Each row is followed by its class.
[-29  38 -33  18 -36  67  36 -26 -39   1  44  16  43  29  -4 -29 -82 -30
 -48   4  15  35   1  49  31 -10 -25  34  -3 -22 -60  31] | ded
[ -35   23  -37   29  -51  107   27  -26   -3   -7   47    9   60    5
  -11    3 -102  -33  -31    3   17   23    6   39   32  -18  -25   54
   -6  -26  -29   39] | mag
[-31  38 -36  30 -42  89  34 -25 -17  11  63  30  46  26  -8 -20 -94 -39
 -47  23  10  23   8  12  39 -17 -29  50 -29 -28 -24  52] | zudiv
[ 33  46 -33 -28 -12 -26 -40   9  14  30  28 -13 -21  24  11 -53  26  28
 -48  17  51 -40 -23  50  33  40  -5  10 -18 -52  16 -14] | rul
[-67  20 -35  19 -33  74  22 -44 -29  -7  46   8  62  23 -16 -25 -67 -34
 -20   9  32  19  -8  59  22 -12 -19  32  -3  -6 -85  49] | birip
[-39  36 -31  27 -49  76  19 -39 -19   6  55  25  55   9   3 -24 -91 -35
 -52  17  19   6 -16  55  40 -16 -21  48 -13 -22 -55  35] | rul
[ 54  30 -24 -15 -17 -21 -20   9  18  20  28  -6 -22  38   4 -39  15  28
 -18  31  49 -24 -13  62  37  46 -23   0 -12 -52  39 -30] | Lumu
[ -39   34  -29   26  -35   83   42  -41  -16   -2   39   36   51   12
    0   -8 -114  -29  -36   19   22   28    3   34   47  -20  -23   35
    1    9  -44   23] | nop
[ 35  54 -34 -21 -21 -15 -38  13  -2  31  37 -17  -5  15   7 -52  13  25
 -49  25  53 -45 -27  39  23  30  -3  21 -15 -57  16 -10] | rul
[ 58  42 -36 -11 -16 -23 -17   4  33  13  34 -17 -19  50 -10 -45  16  22
 -16  24  58 -35 -14  58  39  33 -33   4  -3 -50  24 -21] | Lumu
[-29  19 -19  -1 -40  73  36 -49   2  -9  51  54  48  12  -3 -18 -87 -34
 -32  18   8  31   2  45  47  -6 -30  41 -13 -25 -51  53] | lolur
[ 39  43 -33 -36 -10 -16 -17   9  -9  39  18 -12 -50  25   7 -38  19  34
 -13  22  46 -30 -16  17  28  43  -5 -16 -12 -38  26 -18] | Taki
[-38  30 -33  15 -34  82  44 -38 -45   8  34  43  43   7  -7  -8 -94 -34
 -26   9   4  18  -6  14  18 -36 -22  29  -8   0 -59  48] | Taki
[ 37  58 -37 -33 -15  -5  -8  18   3  26  30   6 -28  28   9 -36  13  22
 -17  14  49 -14  -7  16  27  40 -13 -20 -21 -43  33 -20] | Taki
[-60  30 -28  17 -41  81  20 -49 -39  -5  59  24  71  10  -7 -22 -82 -36
 -24  23  26  22 -13  38  14 -18 -16  47  -9   4 -79  59] | birip
[ 60  29 -37 -38 -22 -11 -19  16  31  16  45  -9 -18  28  -6 -34   4  40
 -31  19  52 -32   0  41  37  61   2   9  -8 -60  35 -22] | mag
[ 28  41 -33 -34 -17 -15 -13  22  -8  33  24  -3 -29  28   9 -29  16  29
 -19  17  47 -24 -11  29  27  51  -7 -37 -25 -45  39 -32] | Taki
[ 33  15 -24 -28  -4 -21 -41   2   7  10  33 -17 -36  43  11 -42  35  34
 -30  20  58 -17 -25  43  47  62  -9  15  -3 -38   1  -2] | birip
[-41  22 -28  12 -36  65  32 -29 -40  14  47  22  61  14 -17 -20 -77 -23
 -62  -2   4  10   5  54  23 -18 -28  39   1 -25 -69  40] | ded
[ -42   48  -33   22  -49   85   23  -28  -33   10   56   29   61    1
    6  -26 -100  -41  -60   28   22   10   -5   49   25  -14  -10   41
  -23  -16  -34   37] | rul
[ 27  35 -24 -23 -19 -23 -34   9  -6  13  44 -19 -16  31  -1 -45  39  27
 -24  25  57 -33 -25  49  27  52  -6  11  -3 -47  12 -10] | birip
[ 50  30 -25 -49 -15 -28  -9  12  11  30  41  -2 -44  36   6 -58  24  36
   8  37  41  -7  -7  26  15  51   3 -15 -13 -61  33 -22] | lolur
[-33  21 -19  20 -46  95  28 -43 -31   7  40  34  72  -6   1 -17 -95 -26
  -6  29  18  26  -3  42  11 -27 -21  50  -7  -7 -59  27] | Lumu
[-36  32 -24  21 -37  79  20 -31   2   1  54  45  67   1  -1 -17 -80 -38
 -62  -1   1  12 -13  22  23 -19 -22  52 -14 -14 -53  61] | rul
[ 36  20 -32 -28   6 -39  -7  14 -13  36  29 -16 -31  48   6 -55  14  27
 -32  26  41  -8 -12  45  38  37 -23 -12   2 -27  25 -19] | zer
[ 34  28 -28 -17 -14 -29 -14  20 -18  43  34 -16 -31  28   7 -50  25  30
 -22  35  31 -11  -3  23  36  35 -17  -6  -4 -22  23 -30] | zer
[ 46  32 -27 -28  -9  -9 -19  29  11  33  30  -3 -33  41  10 -38  22  23
 -40  23  35 -23   2  14  45  46  -1  11 -28 -54  47 -12] | zudiv
[ 61  45 -45 -27 -31  -2 -16  18  22  15  50 -18 -10  35  -7 -43   6  33
 -20  15  54 -31 -10  32  32  45   0  18  -6 -60  22 -19] | mag
[ -30   39  -34   20  -24   83   49  -21  -22   -1   42   53   64   18
   -7   -8 -102  -31  -42    0    1   38   10   15   25  -33  -18   40
   -2   -1  -53   38] | nop
[ 33  48 -30 -28 -22 -21 -18  25 -16  30  34 -24 -10  36   4 -47  22  33
 -39  18  46 -21 -11  43  23  57  -3 -13  -7 -58  15 -32] | ded
[-68  29 -28  15 -36  92  19 -48 -27 -18  61  14  87   9  -8 -16 -87 -40
 -41  17  44  12  -6  59  26  -3 -20  38  -9  -6 -75  52] | birip
[ 54  36 -25 -20 -14  -9 -16   9   2  19  30 -17 -11  34   6 -39   7  22
  -3  32  50 -27  -9  45  17  35  -7  -2  -9 -40  23 -31] | Lumu
[ 14  30 -20 -36 -11 -18 -31  14   2   9  43 -13   3  38   7 -36  26  19
 -29  13  62 -27 -16  63  25  59  -5  -9 -13 -44  17 -10] | birip
[ 37  56 -38 -29 -23 -10 -14   5 -14  37  27  -9 -30  25   2 -31   7  30
 -15  32  44 -39 -21  23  34  30 -13  -6  -7 -51  13 -21] | Taki
[ 32  39 -34 -19  -9 -30 -37   1  16  28  26 -17 -29  31   7 -58  30  33
 -39  21  51 -35 -35  51  33  44  -7   6 -14 -57  10 -18] | rul
[ 45  42 -30 -33 -22 -29 -29  22 -12  32  32 -28 -23  29  -1 -50  30  46
 -42  16  54 -32  -9  54  36  49 -12  12   4 -70   7 -37] | ded
[-35  16 -26  25 -57  77  31 -27 -16   8  50  29  48   4 -15 -18 -90 -28
 -38  16  31  34  11  60  44 -21 -19  49   9   0 -49  25] | gumid
[ 58  25 -39 -22 -13 -25 -23   6  36  -2  33 -21 -29  45  -5 -31  10  33
 -28   9  54 -24  -9  55  54  60  -8   2 -13 -62  24 -24] | mag
[ -25   39  -45   17  -52   98   35  -35  -39   -3   65   12   76   11
   -7  -24 -110  -35  -21   17   27   18    1   38   14  -13    2   40
  -20  -13  -58   34] | mag
[ 54  31 -28 -20 -28 -33 -21  35   1  31  30  -4 -36  30 -11 -44  19  38
 -35  27  53  -3 -10  49  34  43  -1  16  13 -59  33 -26] | gumid
[ 51  35 -41 -23 -28  -8 -17  18  10  13  42 -10  -9  31  -3 -34   5  29
 -28  16  47 -22  -4  44  33  51   6   6 -20 -58  27 -22] | mag
[ 51  34 -35 -18  -8 -22 -27  14  13  31  35 -25 -42  56   1 -47  19  33
 -22  25  42 -23 -20   3  47  45 -13  15 -17 -63  18  -6] | zudiv
[-27  30 -37  17 -48  82  39 -31 -24  13  50  40  30  12 -10 -12 -86 -25
 -27   7  12  16  -3  11  39 -22 -31  32  -8  -7 -56  38] | Taki
[-27  21 -28  24 -28  79  34 -34  -4   1  53  32  54  35  -6 -16 -75 -35
 -29   2  -3  23  -7   2  39 -19 -23  48 -17 -25 -65  53] | zudiv
[ 54  35 -24 -45 -23 -36 -18   6  15  27  40  -2 -43  35   2 -52  20  30
  -7  33  43 -22 -12  48  38  44 -16   3 -10 -71  32 -13] | lolur
[ 45  39 -33 -42 -27 -25 -14   3   2  36  45  -9 -30  33  -6 -64  17  30
   0  32  44 -22 -12  41  24  31 -12   7  -9 -63  13  -5] | lolur
[-15  16 -29  26 -49  83  32 -28   8 -25  49  42  60  20  -7   7 -96 -35
 -37  -6  -3  32  -3  23  47  -3 -16  46 -12 -16 -47  46] | mag
[ 49  37 -38 -19  -9 -18 -23  15   1  43  32 -26 -44  49   0 -49  21  32
 -24  32  36 -33 -11  11  42  31  -5  21 -15 -61  22  -9] | zudiv
[ 32  49 -39 -32 -21  -6 -15  16 -20  42  30  -5 -22  26   7 -41  16  30
 -21  21  50 -33 -24  25  21  35  -9 -15 -18 -41  26 -20] | Taki
[ 51  36 -28 -53 -16 -31 -16   7  11  36  41 -13 -36  35   1 -62  26  35
  10  35  45 -23 -12  30  11  45   0 -12 -11 -57  24 -13] | lolur
[ -46   17  -32    9  -31   66   55  -31  -50   12   56   33   80   18
  -13  -24 -114  -37  -28   15   10   32   12   34   15  -40  -31   24
    5    8  -72   39] | zer
[ 38  31 -19 -27  -9 -28  -9  36 -20  30  29  -3 -32  32  19 -44  12  21
 -22  23  32  17   2  34  38  47 -16 -11  -8 -37  46 -33] | zer
[ 38  36 -34 -25 -14 -30 -30  16 -23  29  20 -28 -21  38   2 -49  26  34
 -60  11  49 -28 -15  61  45  45 -16   9  -5 -56  -1 -20] | ded
[ 37  43 -25 -21 -19 -27 -33  23   8  21  31  -7 -27  19  10 -46  17  25
 -41  21  47 -23 -14  43  28  54   5  -5 -24 -59  35 -27] | rul
[-40  33 -38  21 -36  85  37 -39 -14   4  41  26  42  20  -5  -1 -87 -35
 -33   1  19  10  -7  31  44 -23 -42  18 -12  -8 -47  40] | Taki
[-21  28 -22   4 -48  72  36 -40 -19  12  67  36  44  11  -4 -29 -77 -31
 -16  25   2  21  -1  24  19 -17 -22  34 -16 -20 -38  49] | lolur
[ 53  36 -20 -15 -18 -10 -23  12   9  13  26  -6 -15  25   6 -39   9  30
  -2  32  54  -7 -12  43  22  48 -14   4 -10 -58  26 -33] | Lumu
[ 32  46 -35 -32 -15 -22 -31   9   3  10  53 -18 -11  40 -11 -50  19  29
 -22  21  69 -28 -18  44  25  43 -15  19   3 -59   0   2] | birip
[-30  25 -29  16 -26  80  29 -44 -14   8  56  29  52  26  -1 -17 -98 -31
 -38  23   9  20   0   7  36 -20 -26  52 -25 -19 -53  58] | zudiv
[ 46  55 -33 -40  -4 -22  -6  14   3  29  32   5 -12  36   6 -37 -11  39
 -21  27  44 -20  -4  20  28  38   4  -6  -1 -39  13 -28] | nop
[ 25  33 -29 -21 -18 -21 -32   2   1   7  47 -18 -13  36  -5 -44  28  28
 -21  24  61 -29 -22  52  34  48 -10  14  -1 -48  -9  -8] | birip
[ 34  30 -30 -24 -13 -20 -13  26  -2  36  26 -12 -27  31   8 -47  25  33
 -25  28  41  -1  -6  23  44  39 -23   3   6 -34  23 -29] | zer
[ -45   38  -35   26  -38   82   25  -40   -9   -2   58   23   67   18
    7  -20 -102  -40  -40   14   23   21   -5   35   23  -25  -21   30
  -22   -9  -56   36] | rul
[ 32  64 -42 -39 -15  -5 -14  16 -25  48  26  -9 -25  29  12 -38  12  31
  -7  32  43 -26 -22   6   4  34   0 -24 -20 -43  27 -17] | Taki
[ 49  22 -21 -20 -12 -14 -30   3  -4  35  17 -19 -28  20   6 -43  20  35
 -17  40  46 -35 -18  48  22  42 -10   7 -11 -37  29 -22] | Lumu
[-54  14 -25  27 -43  89   9 -47 -29  -2  54  10  44   2  -8 -14 -71 -25
 -47  30  31   6  -5  52  46  -3 -24  58  -2  -3 -65  48] | birip
[ 37  38 -29 -24  -9 -33 -29  15 -25  26  21 -32 -30  42  10 -51  25  33
 -38   8  47  -9 -17  58  37  53 -13  -3 -12 -61   4 -29] | ded
[ 48  36 -28 -19 -11 -10 -17  22  -2  32  35 -14 -36  41   7 -38  17  27
 -25  37  32 -27  -6   8  38  39   3  14 -19 -60  33 -17] | zudiv
[-25  19 -30  18 -31  86  36 -23  -4   6  45  43  46  20 -13 -16 -82 -35
 -63   7   1  15   9  10  48 -14 -23  61 -15 -21 -41  63] | zudiv
